Here is a tiny trained network, its code and every weight. The questions are about switching its units off for an input and a class, where a switched-off unit gives its printed mean instead of its output.

import numpy as np


def w(rows, s, z=0):
    codes = np.array(rows[::2]) - 128.0
    scale = np.full(codes.shape[1], s)
    scale[-1] = z or s
    return codes * scale


def f(y):
    return np.maximum(y, 0)


def log_softmax(a):
    a = a - a.max(-1, keepdims=True)
    return a - np.log(np.exp(a).sum(-1, keepdims=True))


def net(x, mask):
    res = np.array(x, float).reshape(1, 3) / 4 @ E
    y = f(res @ A[0][:, :-1].T + A[0][:, -1])
    res = res + np.where(mask, y, B[0][:, -1]) @ B[0][:, :-1]
    return log_softmax(res[-1] @ U[:, :-1].T + U[:, -1])


A, B = {}, {}
E = w([
[8,126,140,105,40,103,55,189],'x0',
[111,41,114,91,206,120,62,131],'x1',
[138,153,212,117,131,35,97,103],'x2',
],0.014)
A[0] = w([
[123,95,46,174,126,169,154,161,219],'N0',
[106,130,109,74,152,128,101,155,75],'N1',
[222,141,136,178,134,142,213,62,90],'N2',
[44,126,113,108,67,124,105,148,244],'N3',
[167,175,196,133,141,76,155,82,123],'N4',
[95,199,95,159,89,112,153,91,93],'N5',
[108,146,104,163,61,166,186,156,166],'N6',
[231,109,153,149,211,118,208,4,188],'N7',
[117,216,153,178,70,112,155,155,159],'N8',
[152,191,194,114,78,93,104,56,122],'N9',
[173,113,68,183,172,189,173,84,236],'N10',
[77,90,121,112,109,183,121,193,176],'N11',
[81,90,151,34,164,45,61,82,253],'N12',
[68,172,173,155,67,87,123,175,193],'N13',
],0.011,0.0039)
B[0] = w([
[125,116,141,123,84,200,94,88,185],'N0',
[121,65,101,118,144,131,116,160,148],'N1',
[183,203,91,176,161,178,61,190,215],'N2',
[49,165,152,49,140,107,100,174,193],'N3',
[175,122,153,193,142,57,162,118,183],'N4',
[118,158,74,116,143,92,165,84,162],'N5',
[112,136,71,74,133,189,106,74,178],'N6',
[230,165,149,143,155,157,137,198,251],'N7',
[115,147,46,108,192,70,181,78,183],'N8',
[120,125,117,172,152,59,202,87,176],'N9',
[207,110,88,150,74,224,155,62,211],'N10',
[115,79,146,80,50,116,101,107,177],'N11',
[102,26,255,116,148,94,103,166,200],'N12',
[58,162,89,108,142,69,177,83,188],'N13',
],0.0093,0.024)
U = w([
[101,3,113,111,118,143,94,140,74],'0',
[30,104,193,74,87,117,63,254,213],'1',
[183,222,83,188,137,190,136,185,84],'2',
[55,185,60,45,133,113,164,98,146],'3',
[154,158,51,154,138,85,155,124,3],'4',
[157,99,103,108,45,197,142,64,171],'5',
[105,142,165,184,140,17,183,100,103],'6',
[219,99,223,126,172,125,137,204,156],'7',
],0.0097,0.0031)

Each question gives the input, the list of numbers given to net, and the class t.
The units are the neurons (one row each of A and B). Each row of codes is followed by its name. A weight is (code - 128) times the scale printed after its matrix; where a second scale follows, it is the last column's (A, B and U).
mask holds one flag per neuron, in row order. A switched-off neuron (its flag False) gives its mean, the last column of its row in B, instead of its output. The means were averaged over made-up inputs and are rounded, as every weight is.
A unit's drop is (log p(t) with every unit on - log p(t) with that unit switched off) / (log p(t) with every unit on - log p(t) with every unit switched off).
The circuit of an input: a set's keep is (log p(t) with only the set's units on - log p(t) with every unit switched off) / (log p(t) with every unit on - log p(t) with every unit switched off). Starting from the 12 units with the biggest drops (on a tie, the unit counted first), units are removed one at a time, each time the one whose removal leaves the highest keep (on an exact tie, the one counted first), for as long as the keep stays at least 0.8.
circuit, biggest first: the units of the circuit, biggest drop first
unit that matters most: the unit with the biggest drop
k most important neurons: the k neurons with the biggest drops, biggest first
drop of u: that unit's drop, to one decimal
input [0,-1,-1], class 5: unit that matters most : N7
input [-6,-4,8], class 2: 3 most important neurons : (N2 N12 N7)
input [-5,0,4], class 2: 4 most important neurons : (N12 N2 N11 N3)
input [-5,4,-8], class 5: 2 most important neurons : (N10 N0)
input [5,-3,4], class 3: 2 most important neurons : (N3 N13)
input [-6,-2,6], class 2: 2 most important neurons : (N2 N12)
input [-1,0,6], class 6: 2 most important neurons : (N9 N2)
input [-8,1,5], class 2: 3 most important neurons : (N2 N12 N10)
input [2,7,-5], class 1: 2 most important neurons : (N10 N8)
input [2,3,-8], class 5: 2 most important neurons : (N12 N0)
input [-8,0,6], class 2: 2 most important neurons : (N2 N12)
input [1,6,4], class 1: drop of N7 : 0.1
input [5,-7,6], class 3: drop of N2 : -0.1
input [-3,-1,-7], class 5: circuit, biggest first : (N10)
input [4,-1,-3], class 3: drop of N12 : 0.6
